Each row was made from one small tree. Brackets hold a mark, then the marks that hang from it, in the order of their numbers. Every link used is in the known rows. Write each row's tree.
Each row is shifted at random along 5 fixed directions that mean nothing.
Known rows
(q804 (q18 (q483 q966)) q410): [ 354  115  395 -255 -195  233  293 -318 -393 -199 -180  220  -90 -287
 -273    6   56 -239 -198  121 -446  123 -104 -144 -177  158 -457   19
   72 -297  -28 -295 -543 -270   53  -86   84 -114 -195  469  191  293
 -139  226  -21  154  407 -388 -257   89  254  486  263 -186   16  -57
 -191]
(q17 (q550 (q896 (q18 q252 q410) q273 q563))): [ 137  -80  317 -490 -118 -166 -193   71  217 -173 -167   92   75 -366
 -190  -97  167  237 -104   77  -98  251  113  248   30 -112  -89  259
 -153 -271  -28 -165  -77 -119  -63 -307  123 -411  169  272  386  155
 -380   69 -206  -33   72 -221  118 -117  247  379   24 -439  266  -41
 -195]
(q213 (q550 (q896 q273)) (q966 q804)): [  54  143 -130  -65 -323  -71 -250  -95 -211  -65   13  251   77  -80
  -44    9  339  213   17  -62  -16  -67  181  183   60 -213 -141  249
   57 -197   90  -77 -180  445  126   50   61  -96 -191  155 -124  110
 -192   83  -96  157   27 -106 -497 -163  113  -11   23  183  -99 -130
   18]
(q410 (q344 (q297 q17) (q804 q18))): [  38  -29  255 -174 -196   29   72  190 -151 -185 -215  103  -38  229
  -40 -301  232 -386  -24  223  257  194  191 -149  106 -125  -92  365
 -279  -57   40   93  -65  405  -64  255  358  -28 -467  172  206  158
  -53   58 -200   44   92  -86  439 -123  342   44  -98  -99 -110   32
   34]
(q550 (q896 q17 (q18 q252 q410) q273)): [-190   29 -200  -11   40  -75 -186   86  -18  -36 -232  108 -163  -20
  -13 -162  484   -8  -34   85  428  -64  165  -28   39 -323  -94  284
 -215 -176   19   23   44  274   62  -55 -163  120  227  138  271   94
 -117  116    4  240  -31 -157  -50    2 -184  -49 -131  198  -78  -18
  -47]
(q563 (q17 q550 (q896 q273))): [-331 -253 -190 -180   19  291  -62   20 -219  166  184 -271  -14 -297
  343 -140  179  110   87  -67  222   30  712 -278  197  -61 -325  127
  393 -344 -132  272  145  281  -17 -387  145 -112   55  287   64  229
 -800  186 -171 -360 -180 -512  101 -693  291 -234  -10 -201 -470 -194
  -85]
(q344 (q297 q550 q563 q966) (q804 q410)): [  49   88 -131  362  -45  389  438 -286 -535  189   57  238 -126 -484
  -60  -12  191  176   41  106  -36 -173  -60 -402  -42  266 -589   86
  487 -249  133  -42  -99  270   64   36 -114   13 -179  256  118  212
  -90  341  256  113  385 -424  362   -6   -6  -47   -5  349 -388   88
 -250]
(q17 q550 (q563 (q896 q18 (q273 q410)))): [  70  -67  -30  120  249  -44  163   28  -59  -27   72 -152  131 -136
  -64   15 -242   65 -147  122 -362 -150  -70   55  253 -114 -261 -174
   66  -62   20 -221   31   31   17  -61   52  158  359  119    9  137
   92  130   13   65  143 -107  -37  143  337 -101   67  152  109 -142
  -89]
(q410 (q344 (q297 (q17 q563) q550 q770))): [ 247  -89  531 -181 -292  -98  132   20 -202 -253  -17  209    2   38
 -190 -232  244   44  -47  289 -200  242  -17 -175  -88   31  -55  130
 -317   41 -116  -73  -16  -55    2  167  350  -74  -83  235  312  125
  -48   15  -37   62  102 -202  242   54  253  243  102 -242  150  174
  -91]
(q563 (q17 q550) (q896 (q273 (q410 q344)))): [ 202  -95  123    4  174  128  240 -269 -605  -90  -85 -168  -78 -121
  154   29  149  -36  -55  186 -258  -62    4  -53    2 -118 -245 -175
   73  -47 -203    3   25 -156  109  -84  147   70  147  317   63  292
 -116  150  136   80   -2 -436 -353  151  -46  -50 -153  200 -114  118
 -206]
(q18 q252 q410 (q483 q804 (q966 (q344 (q297 q563))))): [ 159  203  388  102 -166  126   22   96 -407 -248 -368 -107 -104  266
 -162 -339  -70 -197 -556  403  164  -99  -16 -351  -80  134 -312   24
 -478  -50 -107 -453 -214   87   51  431 -195  330  -94 -176  239  118
   22   91 -178  239  314 -137  548  205  201  181  383  569 -160  308
 -126]
(q17 q550 (q563 (q896 (q18 q410) q273))): [  60   -6  -91  322  271 -221   72  254  205  -91   90 -206  150  234
  -11  -58 -331  -27 -259  192 -261 -270 -210  120  376 -147  -29 -242
 -235   59   96 -225  195  255   60  212   -9  433  403 -169  -94  -23
  501   32  -46  214   78  257  -23  336  295 -188  139  357  171 -179
  134]
(q17 q550 (q896 (q273 q410) q563)): [  36 -194 -173  -53  233  -45  -58  -46  164  126  209 -194  175 -462
  -51  134 -175  278   20  -44 -450  -50    1  121  212   -5 -158   42
  329 -304   57   20   80  -49  -10 -440  -24 -234  239  187   26  110
 -157  152  -27  -51    8  -72  113 -277  216  104  -60 -225  115 -217
  -88]
(q896 q17 (q18 (q252 q213 q273) q483) q563): [-107   30 -197   85  160 -139 -349  166  257 -117 -414 -177  -81  140
  -38 -175  353 -259 -400  208  275 -125  -38   58  285  -14 -141  229
 -274  -89   69 -187  -61  248 -116  132 -305  148  174 -133  262    6
  238   62  -14  441   54  154  316  262   39  -79 -241  466   16   -1
  -27]
(q550 (q896 (q273 q410))): [ 141  101   30  -25  -83   63  123 -136 -324  -88 -122  289  -68 -169
 -135  -65  259   11   -5   64  -39  -48 -118  108 -116 -287 -186   76
    2 -108    5  -38 -169   62  127  -28   45   32   61  342  150  257
   23  170  154  252  148 -220 -288  175 -123   47 -258  198   61  102
 -126]
(q344 (q804 (q18 (q252 q213 q966) q410 q483))): [ -13    1  176 -123  -16  201 -125  -60 -179  -93 -151  -38 -187   34
  -45 -224  125 -238 -213   99  129   43  166 -147   -4   95 -276  263
  -27 -296   26  -65  -90  144 -119    3  -38  -37 -406   34   32    4
 -216  114 -149   27   70 -170  527 -306  362   89  -43  -19 -213 -128
  -75]
(q297 q550 (q770 (q896 q563))): [ 124 -109  -11  225  -20 -165  235 -117 -143   -4  403  220 -107 -113
  -74   72  191  454   43   61 -372  -70 -194 -112    6  -14   79 -100
  128  -99   91  131  289  -43  138 -106 -208  -64  237 -109  -57 -114
  210   64  179  235  -36   95  -75  -20  -54  210  -54 -223   97   -7
  -12]
(q770 (q550 q896) q976): [  77   29 -292  422  329  165  506 -531 -769  216  213   45 -295 -228
 -126  334  208   42   70  -28  -46 -348 -341 -105    6 -169 -123 -171
  503 -282  143  259   55   41  220 -284 -281  109  187  181 -295  -77
  252  215  384  246   82  -53 -490  -25 -121   94 -297  226  -88  -16
  -54]
(q483 (q966 (q252 q976))): [  67   84 -201  518  120  237  313 -279 -413   21  352  -88 -117   94
 -196   27  227 -144 -281   51  -96 -402 -195 -281   81  166 -117  -32
   73    1  -25 -103  102   50  173  117 -338  450  147 -110 -169  -53
  369   56  242  315  -55  -32 -373   81 -331 -123 -102  490  -19 -107
   95]
(q18 (q252 q966) q410 (q483 q804)): [ 312  -65  271    9  146 -174 -326 -284 -164 -211  -63 -183 -113  193
 -258  -66  -22  126 -467  168 -244 -125 -335    6    2  146  174    7
 -274 -186  -23 -149  119 -323  101  -50 -427  -78 -285 -387 -227 -319
  207  -70 -119  144 -112  218  401 -177   62  568  -10 -123  185  -97
   61]
(q483 (q804 (q18 q252))): [  17   96  194   -2 -137  141  163   60 -285 -208  -44   80  -15  299
   22 -262  108 -316 -299  155   80  -23  194 -248   15 -126 -188  184
 -143   39  -61 -139  -80  250   73  255  -22  288  -89   17  105  128
  -27   53 -120  147   79 -117   34   -7  162 -102  238   24 -103  -14
   24]
(q273 (q896 (q17 q550) q18 q563)): [ 164   55 -187  147  161   17  248 -127 -406   10 -148   -9  -11 -425
 -164  104   61  -29   53   92 -187 -213 -272   66   44  -87 -425   65
  184 -139   42 -199 -240  -96   71 -146 -154   49  206  148  226  298
  210  263  304  450  376 -240 -166  375   72   20 -179  397   61  131
 -204]
(q252 q273 (q976 (q213 q550) (q966 q804))): [ 120  163  204 -297 -343    8 -320  104  163 -271 -227 -191   48  292
  -70 -143  229 -350 -317   79  -63   77   43  224  204  110 -256   44
   20 -196   65 -372 -196  248 -161  156  125 -167 -213  -53   -3  142
  160    4 -203   82   72  176   42   28  723  -11 -251  -54   86  -29
   96]
(q18 (q252 (q213 q550) (q966 q804)) q410 q483): [ 201  -58  431 -346 -230 -136 -608 -119   58 -280 -170  -94 -102  188
 -173 -206   89   -7 -404  127   33  103   25  172    6  186   14  147
 -320 -363    2 -206  -97 -108  -87  -21 -163 -329 -475 -247  -69 -236
 -219  -69 -352    6  -93  137  440 -300  541  526   47 -186   82 -105
   21]
(q966 (q252 (q213 q550) q273)): [ 161   85  243 -143 -380  192 -113 -207    2 -139   31   89   38  -57
 -129 -101  217 -272 -190   11  -29   28   25   93  -64  236 -294   88
  -15 -211  -34 -242 -308   47 -115   29   77 -111 -192  120  135   41
 -157   50  -28  119   52 -135 -138   54  279   78 -177  117  115  -61
  -27]
(q770 q896 (q976 (q966 (q252 q273) q804))): [ 112   67  638 -297 -218   84  208 -156 -521 -301 -297   58 -150  226
 -300 -161   10 -533  -18  301   37  265  174 -112 -104   -6 -175  -33
 -183 -185  -22 -220 -151  -52  -58  129  169   69  194  266  287  156
  -53  -18  -17   68  152 -289  -85  234  524   79  188  174   74  281
 -124]
(q770 (q297 q17 q550 q966)): [-150 -194  151   -8 -292 -256  -19  154 -292 -189  213  114  -48  430
  240 -299  343  151 -115  172  220  134  360 -214  248  -70  409  133
 -221   -7   36  123  473  370  174  226 -112   84  221  -48 -157 -129
   58 -127 -228   18 -251  264 -166 -137  198  -19  182 -214  -27   10
  355]
(q297 (q17 q896) q770 (q966 (q804 q18))): [  55 -214 -128   88 -210 -109  260 -177 -267   43  273  178   61 -237
 -136  182  269  172  258  -51 -387   56    8 -324  144  470   72  -36
  151 -289   81  104  232  -90  177 -328 -184 -291  208 -298  -73 -151
   35  118   23   76   43   46 -130 -349   71  328   95 -439   38  -98
   31]
(q966 (q344 (q297 q550))): [  30 -169  507 -508 -496  -75  -83  181  188 -293  -91  144   85  174
 -122 -397  293 -139 -165  198  149  429  308   82   84   42   40  311
 -315  -93   -8   12  -17  223  -21   47  273 -259 -160  216  265   72
 -335  -71 -310 -123 -105  -73    8 -204  381  219  117 -395  120   61
   58]
(q344 (q297 q17 q966) (q804 q18 q410)): [ 301  -64  571 -279 -245  -95  154   -9 -144 -337 -347  357   15   75
 -148 -183  259 -295 -115  303 -131  374  -65  -24  147  344   -6  261
 -318  -58   95 -112  -22   90   47  223  172 -112 -345  203  122   40
  181  -27 -170   72  129   42  357   99  176  368  143 -188  173   46
   37]
(q976 (q213 (q966 q804)) (q550 (q896 q563))): [  34   76  285 -352 -354 -106 -219  125  -31 -220   59   33    1  177
   53 -119  372    4  -19   42  -20  142  398  187   20 -207   35  214
  205 -200  118  -93   78   87  -39   -1  140   15  233  331   26   92
 -174  -59 -266  -72  -71  -91 -103 -206  572   18  193 -318  172   13
  -30]
(q804 (q18 (q252 (q273 q896) q976)) (q410 (q344 q297))): [ 185  -29  222 -112  -83  117  129 -251 -188 -115    2   78 -152  -76
 -240    1  182 -436  -15   97 -113    0 -111  -35  -19  100 -253  141
  -90 -277   41  -17 -223  -14  -34  -19  -65 -146 -594  198   17   52
  -71  123  -50   87   58  -37  -13 -102  162  302  -22 -405  -61 -360
  -21]
(q770 q297 q550 (q976 q213 (q966 q252))): [  99   43  413    6   96   66  415 -327 -819  -98  -55 -134 -219  199
    6  114  127 -306 -204  264 -114   -1  -35 -205  -30  -90   22 -217
  318 -256  128  -89   99 -118   52  -21  -71  190  475  418 -151  -41
  215  -20  114   90   70 -103 -344  206  543  130  223  149  135  167
   61]
(q770 q550 (q896 q563) (q976 q213 q966)): [ 131   24  628 -231   54 -110  259  -89 -514 -258 -181   42 -228  320
  -28   -8   64 -261 -104  391 -123  217   93  -32   18 -237   51 -108
   42 -157   81 -105   96 -116  -58  121   92  177  502  457   69   53
  192  -94  -22  126   63  -58   45  276  680  139  198  -41  184  321
  -83]
(q213 (q966 q252 q344)): [  42  107  222    0 -418   12  -82   90 -131 -260  -87   71  112  344
 -171 -306  113 -371 -221  205   86  -15  195  -21  -30   89  -60  192
 -366   33   27 -173 -153  335   33  386  111  323  -25   74  119   71
   83  -35 -107  213   61  -85 -431  134  172 -213  189  378   53   -7
  147]
(q483 (q804 (q18 (q252 q273)) q410) (q966 q344)): [ 119   88   53  107   22  209  304 -228 -363 -112   88   -1    5   85
 -182   62  200 -325 -371  108 -171 -109   -6 -273   86   88 -163   36
  -44  -58  -48 -178  -84   46  152  178 -388  186  -42  -69  -31   30
   69   73  -41  261   18   23 -250  -14 -107  183  332  -94  -37  -87
  -14]
(q410 (q344 q297 (q804 (q18 q252)))): [ 315  -76  294  100  158   31  248 -377 -322  -91  122   56 -117  -60
 -316   43  258  -75  -69  168 -359  -28 -416  -68  -99   58   31  174
 -104  -59  -15   39   75 -223   59  -32   68  -28 -313  178  -55 -136
  206   22  179  126  -49 -127  183  -45 -139  339 -135 -135  198 -112
  -54]
(q976 q550 (q966 (q804 q18))): [-143  133   63   43 -231  214  133  -81 -335  -55  152 -219  -38  233
   46 -181  135 -403  -44   30  -21  -99  332 -268   -8  -89 -349   60
  399 -232   72 -194  -17  140  -23    3   37  266  308  179  -14   90
 -111  105  -50  -54   90 -354 -268 -134  555 -192  319   -7 -203   32
    0]
(q976 q550 (q966 (q804 (q18 (q252 q213) q410 q483)))): [ -27  126  370  -64 -307  -84 -143  135  -62 -298  -16 -236  -18  632
   29 -307   47 -496 -259  195   28    5  225  -54   73  -38  -29   25
  -80 -127  104 -254   99  141  -41  265    4  323  203  -56  -42 -113
  151  -83 -265    2  -44   57  -26   17  666  -23  429  -34   31   48
  164]
(q252 q273 (q966 q344)): [-305 -193 -128  -81  -44  198 -279 -212   32   21  322 -215  -88  182
 -113 -244  371 -216 -218  -61  145  -21  361 -100  157   73  -52  192
   14 -202 -127   88  213  240 -119  -10 -258  -22 -114  -71 -193 -120
 -247  -24  -48    7 -408   14 -133 -463  112 -247 -238  -88 -256 -275
  137]
(q273 (q410 (q344 (q804 (q18 q252))))): [ 106   -4  168  125  -12   85  167 -141 -583 -177  -23   50 -117  241
 -125 -142   27 -203 -112  215   25  -74   10 -175 -128 -226 -139  223
 -151   73   26  -22  -58   38  106  253   70  281 -165  281  -56   78
   73   67   65  166   44 -147  -87    4   19 -114   55  113  -30   19
   -8]
(q804 (q410 (q344 (q297 q17)))): [ 189   27  162 -135 -254  152  106 -130 -250 -119 -109  201  -25  -82
 -132 -115  113 -236   -1  118   62   53   55 -129  -34  -80 -309  174
    4 -184   50  -25 -303  131   63   77  228  -79 -344  367  191  244
 -120  164  -39   75  240 -258  -90  -27  275  188   -5 -201  -94  -49
  -47]
(q410 (q344 (q804 q18))): [ 205  -62  488 -281 -189 -199  -77  136   48 -381  -99  107    2  455
 -175 -260  133 -289 -161  250  -12  258   35   63   57 -204  259  339
 -555   80   22   49   67  132   13  280  340    6 -303  119  104  -40
  129 -111 -228   98 -117  117  151  -53  263  203   50 -379  242  -73
  142]
(q213 (q966 (q252 (q976 q550)) q344 (q804 (q18 q410)))): [ 108   73  243   13 -343  112  -32 -197 -132 -183   15  -44   -9  134
 -327  -58  269 -321 -192  117 -130  -25   25  -65 -135  360 -164  116
 -108 -189    2 -253 -150  -12  -25  107  -66  209   56   53   93  -44
   32  -21    8  222   50 -146 -610   19  173  -77  301  147   83  -27
   -7]
(q896 q17 q18 q273 q563): [-124  -88 -675  379  473 -109 -125 -101  376  163 -102 -136 -101 -156
  -15  161  493  148 -195   42  -51 -306 -260  -40  276 -149    5  202
  106 -116  127   29  178  111   87 -236 -442  250  639   23  111  -69
  389   91  357  566  -77   43 -276  197 -510 -158 -378  295   38 -126
   -9]
(q273 (q410 (q344 q297 q804)) (q896 q563)): [ 320  -68  383  -54   24   69  261 -289 -821 -175 -117  205 -140 -189
 -297  -40   12  -19  120  282 -145   49 -154    6 -171 -168 -292  207
  -40   25  -81 -127 -148 -291   54  105   69   68 -257  529  129  285
  -20   99  227  252  152 -320  123  187   42   70 -101   95   26  220
 -302]
(q563 (q17 q550 (q896 (q273 q410)))): [ 279 -145  637 -253  -71 -282  -61  176  -34 -455 -159  -86  171  333
   81 -224  -41 -103 -328  367 -352  243   -4  189  142   34  227  -76
 -554  218 -132  -79  206  -93  134  263  305  228  269  148   69   63
  229 -156 -154   49 -181   84 -130  272  120   41  333  101  394  141
  145]
(q550 (q896 (q17 q563) q18)): [   6 -103  -20   13  157 -225  -52 -120 -118 -106  107  192  -59  -15
 -218   -5  482  189  -21   64  -71  -10 -101  105  118 -184  179  122
 -138  -25    8  113  266  -62  149 -142 -155  109  298  161    3 -119
  138  -29  102  191 -236   33 -296  -17 -267  144  -58  -78  289 -135
   12]
(q297 (q17 q550 q896)): [ -32 -210  475 -340 -360 -258 -175  363   97 -339   95   16  165  354
  135 -429    4  -63 -126  215   -3  340  456  -87  215   80  187  179
 -447   61 -102   12  276  176   46  177  274  112  195   54  132   11
  -89 -150 -383 -149 -204   94  109 -192  411  -31  380 -286  173   28
  247]
(q483 (q804 q18 (q410 (q344 q297))) (q966 q252)): [ 146   -7  313  -51  -33  157  290 -256 -405 -179  179  146  -43  121
 -250    9  285 -230 -261  154  -87   66  176 -365   26   52  -32  175
  -86  -32 -127  -78   20  -74  110  149 -194  182 -115  219  106   25
 -128  -45 -115  114 -144 -134 -142 -148 -136  263  425 -324   31 -121
  -41]
(q804 (q18 q252 q410 q483)): [ 121   14 -395  369  176    7   97 -185 -124  125  114 -150 -146  -23
  -97  142  -50  -58  -98  -74 -195 -400 -394  -42   90   61  -45  -48
  158 -398  279  108  -77  100  138 -279 -364  -56 -347 -329 -394 -237
  279  202   -6  185  145  244  -17 -244   22  396 -220  -75  -87 -394
  163]
(q550 (q896 q17 q273 q563)): [ 127 -101 -131  -67  112 -354 -250   15  355 -107  -43  194    0   41
 -140    7  501  122  -66   44 -101   20 -249  354  233 -259  413  181
 -200  -89  137  260  275  110  140 -192 -187  -92  169   31   36 -106
  281  -57   32  319 -278  326 -200   52 -357  272 -368 -195  341 -131
   91]
(q252 q213 (q273 q410) (q966 q804)): [  78  104  353 -508 -298  404 -257 -270 -301 -233 -392   38  -41 -175
 -285 -219  249 -535 -318   35   46  229  264  181  -82  182 -693  121
  115 -291 -191 -404 -553   26 -337  146  124 -390 -378  223  340  418
 -396  189  -44  160  270 -316  177   50  752 -110 -283  180 -137  228
 -305]

Which tree is each row?
[ 206  -41  150  102 -487 -130  214  -76 -119 -188  -27  226  103   71
 -232  -11  255 -157  -30  124 -141   70 -125 -236   66  516   94  -50
 -264  -83   80 -169   52  -16  139   93 -130  -77  249 -383  133 -118
  304   18   47  299  150  139 -198  175   15  200   56   21  208  170
   87] : (q297 q17 q770 (q966 (q252 q273) q804))
[ 274  127  202 -403 -382  108 -120 -172 -338 -126  -75  123   72 -303
    3   42  227  233  -24  -30 -396  106  192  106 -145  -22 -376  209
  396 -310   64 -265 -427  -46    6 -208  318 -360 -165  451  -11  278
 -375  153 -133  -75  293 -436 -164 -249  622  283  -22 -250   87  -54
 -134] : (q976 (q213 q550 q966))
[ -44   22   10   18 -242  180  157  -73 -114  -73   70   73 -104  180
 -134 -110   61 -373  -86   33  216  -47  180 -235    6 -121 -206  125
   34 -264  104    7 -204  264   62   82   29  156 -180  185   74   65
 -110  121  -79  130   96 -110 -339 -151  289  -38  300  -95 -234 -141
   45] : (q966 (q804 (q18 q483) (q410 q344)))
[ 366  131   48   66 -157 -119 -183 -336 -226 -147  150  253   61  -50
 -206  192  346  173 -136  -45 -431 -146 -379  426   18   94   24  -33
   86 -130   76  -88  -93   20  119   60  -78 -118 -241  -43 -259 -148
  325    2   99  322  -33  221 -495   94   92  257 -201   91  301 -128
   58] : (q252 (q213 (q550 q896) (q966 q804)))
[-117   70 -116  -41  -47   32  -99  137 -136  -63 -258  197 -102    8
  -12 -229  447 -127   -2  160  340   -8  209  -31  -17 -453 -200  300
 -116  -70  -12   48  -92  347   -1  106   42  214  195  434  401  363
 -143  154   61  324   72 -240  -93  168 -110 -250 -172  325 -140  161
 -176] : (q550 (q896 q17 (q273 (q410 q344)) q563))
[  87 -131 -246  -83  115  -11 -127   56  160    6 -261 -105   58 -197
  120   38  117   75 -152   67  -55  -34   39  157  266 -183  -88  122
  152 -190  143  106  -47  185   37 -225  -20 -165   98  163   71  208
 -101  131  -20  171   48  -22  -49  -50   23   10 -351 -108  -57  -38
  -89] : (q896 (q273 q410) (q563 (q17 q550)))
[ 119   98  266   39  -69   78  -57 -151 -341 -212 -252 -186 -100  135
 -204 -286  -18 -503 -380  215   15 -147 -152  -26  -19  106 -285  -18
 -287 -124  -77 -317 -240    4  -40  236 -231  111 -237 -206   67   87
  164  106   43  289  162  -57  334  268  255   20  -72  700  -57  152
  -24] : (q18 (q252 (q273 (q896 q17)) (q966 q804)) q483)
[ 280   -9 -123  314  118   10  310 -400 -192   -9  350  119  -90   39
 -223  251   90 -145   -7   -2 -472 -267 -456  -65  -52  -40   58  -46
   95 -162  177  141  -37 -113  218  -53 -167  164 -178  136 -292 -179
  439   95  195  307    4  158 -673   20 -189  303   62 -349  134 -415
  165] : (q804 q18 (q410 q344))
[  88 -114  -75   98  150  -96   19  -76 -206  -46   73 -126  -33  -12
   72   66  265  182  -84   81  -43 -133  -81   53  118 -134  123  -48
  -51  -91  -11  189  233   30  166 -100  -31   71  129   26  -97  -53
   90   41   41  107 -169    0 -309  -68 -161   88 -105  -34   58  -71
   58] : (q563 (q17 (q550 (q896 (q18 (q410 q344)) q273))))
[ 251  -55 -245  295   13 -200  176  -88  126  -18  194   17  145   89
 -237  233  -91 -159  -22  -29 -198 -221 -445  134  305   32  190 -125
   49 -175  345  189  109  206  246  -22 -145  -71 -176 -343 -248 -219
  596   53   45  260   23  504 -322    8   77  279    1 -134  231 -211
  269] : (q966 (q804 (q410 (q344 (q297 (q17 q550 q896) q770)))))
[ 267  -45  425 -144 -181    3  242 -265 -362 -195 -102   51  -97  -34
 -389   18  131 -120 -112  188 -428  144 -175 -201 -158  270  -93  -71
  -76 -190   19 -122  -57 -321   96 -184  -29 -122  149   18  110  -66
   22   58  110  117  121 -207 -201  -24  173  408  187 -199  158   14
 -126] : (q297 (q770 (q976 (q966 q344 (q804 (q18 q252 q483))))))
[ 119  -95  248  183 -366  -10  310 -351 -160  -82  414  129  -26  -32
 -257   45  319  154  -23  105 -260   -5 -124 -262 -255  408   92   20
  -28 -189   -3 -187   91 -250  131  -77 -255   77  454   26  127 -229
   14   -4  133  193  -21 -123 -652   51 -125  195  490 -160  217  119
  -14] : (q297 q550 (q966 q252 q344 (q804 (q18 q410))))
[-199   22 -152 -145 -179  276 -300    6 -241  -48  -88 -189 -170  111
   18 -175  298 -150 -186  -11  288  -45  453  -39  143   25 -456  200
  279 -228  -33 -119 -124  368 -163   76  -29  -17 -313  205  -88  256
 -260  117 -136  -39  -26  -70   84 -396  493 -417 -422  -19 -361 -179
    0] : (q252 (q273 q410) (q976 (q213 q966)))
[ 312  118  -36  188  -75  260  485 -405 -580  102  -35  189  -16 -646
 -218  101  218  180   48   36 -392 -157 -407  -78 -121  250 -565  -19
  481 -265   33 -247 -372  -47   80 -208   51 -312 -120  220  150  314
   47  374  299  153  568 -454   74  185  101  307 -308  301  -33  197
 -267] : (q344 (q297 q550 q966))
[ 362   30  571 -324 -198  -63 -172 -100 -215 -352 -282   17  -58  118
 -322 -151   10   96 -451  251 -115  205  -24  -91  -41  157  -25   85
 -358 -147 -154 -363 -157 -300   58   47  -46  -94 -112   28  201   35
  -98  -45 -273   93   99  -79  309  -66  250  596  221 -175  186  179
 -104] : (q18 q410 (q483 q804 (q966 q252)))
[  90 -140  424 -310   37 -201 -142   76  199 -197    5 -135  120 -178
 -152  -84 -112  215 -132  200 -368  216   81   46    9   30  -89  105
 -313 -120 -189 -312   67 -255  -53 -101  233  -32  451  288  345   90
 -126   -2 -132  -23    5 -226  126   -8  329  159  369 -185  319  -18
  -73] : (q17 q550 (q896 (q18 (q410 q344)) q273))
[ 296   12  266  199  -91    4  395 -342 -614  -65  219  260 -183 -114
 -259  200  164  386    7  204 -716  -34 -245 -298 -226  236  -45 -258
  107  -90   69   29  164 -310  191  -30 -133  133  386   75 -108 -105
  213   51  338  273  100 -157 -285  125  -32  203  200   78  121   51
 -142] : (q297 q563 (q770 q896 (q976 (q213 q550 q966))))
[ -81 -360 -390    1  308 -152 -275 -203  162  114  105 -144  -41  -65
  -77  134  324  239  -19  -30 -142  -37   55  -14  283 -229  229  192
  196 -212  126  395  308   -5  125 -464 -223 -134  151  163 -177 -186
 -161    0   39    7 -386   89  -58 -506 -113  125 -311 -528   64 -330
   78] : (q896 (q17 q563) (q273 (q410 q344)))
[ 109  -21  112 -331 -417  180 -155 -154  337 -138 -146   20   38  -90
 -338  -26  156 -520 -143  -82  276  140  122  119  165  282 -247  161
   52 -434  157  -95 -320  150 -102 -196  -22 -416 -402  -33  225   61
 -252   61 -178   24   48   25 -198 -211  398  186 -148 -351   51 -192
   -3] : (q966 (q252 q273 q976) (q804 q410))
[ 261 -134 -109   30  321 -191  109    3  127    5   73 -180  214 -181
 -138  208 -298   22  -43   21 -575 -109 -305  292  387 -109   -5 -177
  142 -203  218   49   63   46   25 -271   58 -254  -66  -93 -187   -4
  202  130 -107    9   97  229  141  -70  427  299 -189 -306  271 -318
    2] : (q17 q550 (q563 (q896 (q273 (q410 (q344 (q804 q18)))))))
[ -27 -249  132 -159    5  -54   -2 -130 -341 -118  138   95 -162  -78
  -21 -104  284  184   89  111  107   80  261  -32  111 -120   16  230
  -79  -56 -129   64  224 -150   91 -153 -129   60   96  260   30   26
 -254  -43   45   97 -269 -217 -165 -188  -73    6  -40 -300  -73 -106
  -85] : (q273 (q896 q18 (q563 q17)))
[  39  -52  110  -12  107   12  267 -234 -265   -7   41  138 -165  -67
   45   62  122  -52  -73  102  -52   11  -41   20  114 -290  -37  -59
  158 -250   53   90   40   44   47 -101  -23  -60  206  248  -51   28
   61   70   86  159   23  -78   -8   55  304  136 -240  -14   14  128
    0] : (q770 q550 (q896 q273))
[ 193  -81  -64  357  300  -72  135 -246 -124  -13  255 -166   75  -69
 -195   93   78  129 -253  104 -600 -258 -442  -39   88  111  -19 -141
  115   21   20  -53  188 -217  172 -127 -156  340  482   45 -137 -142
  430   44  293  224  -24   16 -276  180  -96   10  121  270  333  -80
   61] : (q896 (q17 q550 q563))
[  93  -47  402 -615 -399 -122 -730   -8  100 -336 -155  194  -51   82
  -75 -188  722  119 -234   70   11  347  337  373  125  135  -49  346
 -161 -190 -160  -53  -23  149 -157   27  131 -351 -412  221  132   55
 -366 -123 -295    5 -309   31  -36 -328  447  129 -304 -402  111 -186
  -30] : (q252 (q213 (q550 (q896 q17 q273)) q966) q976)
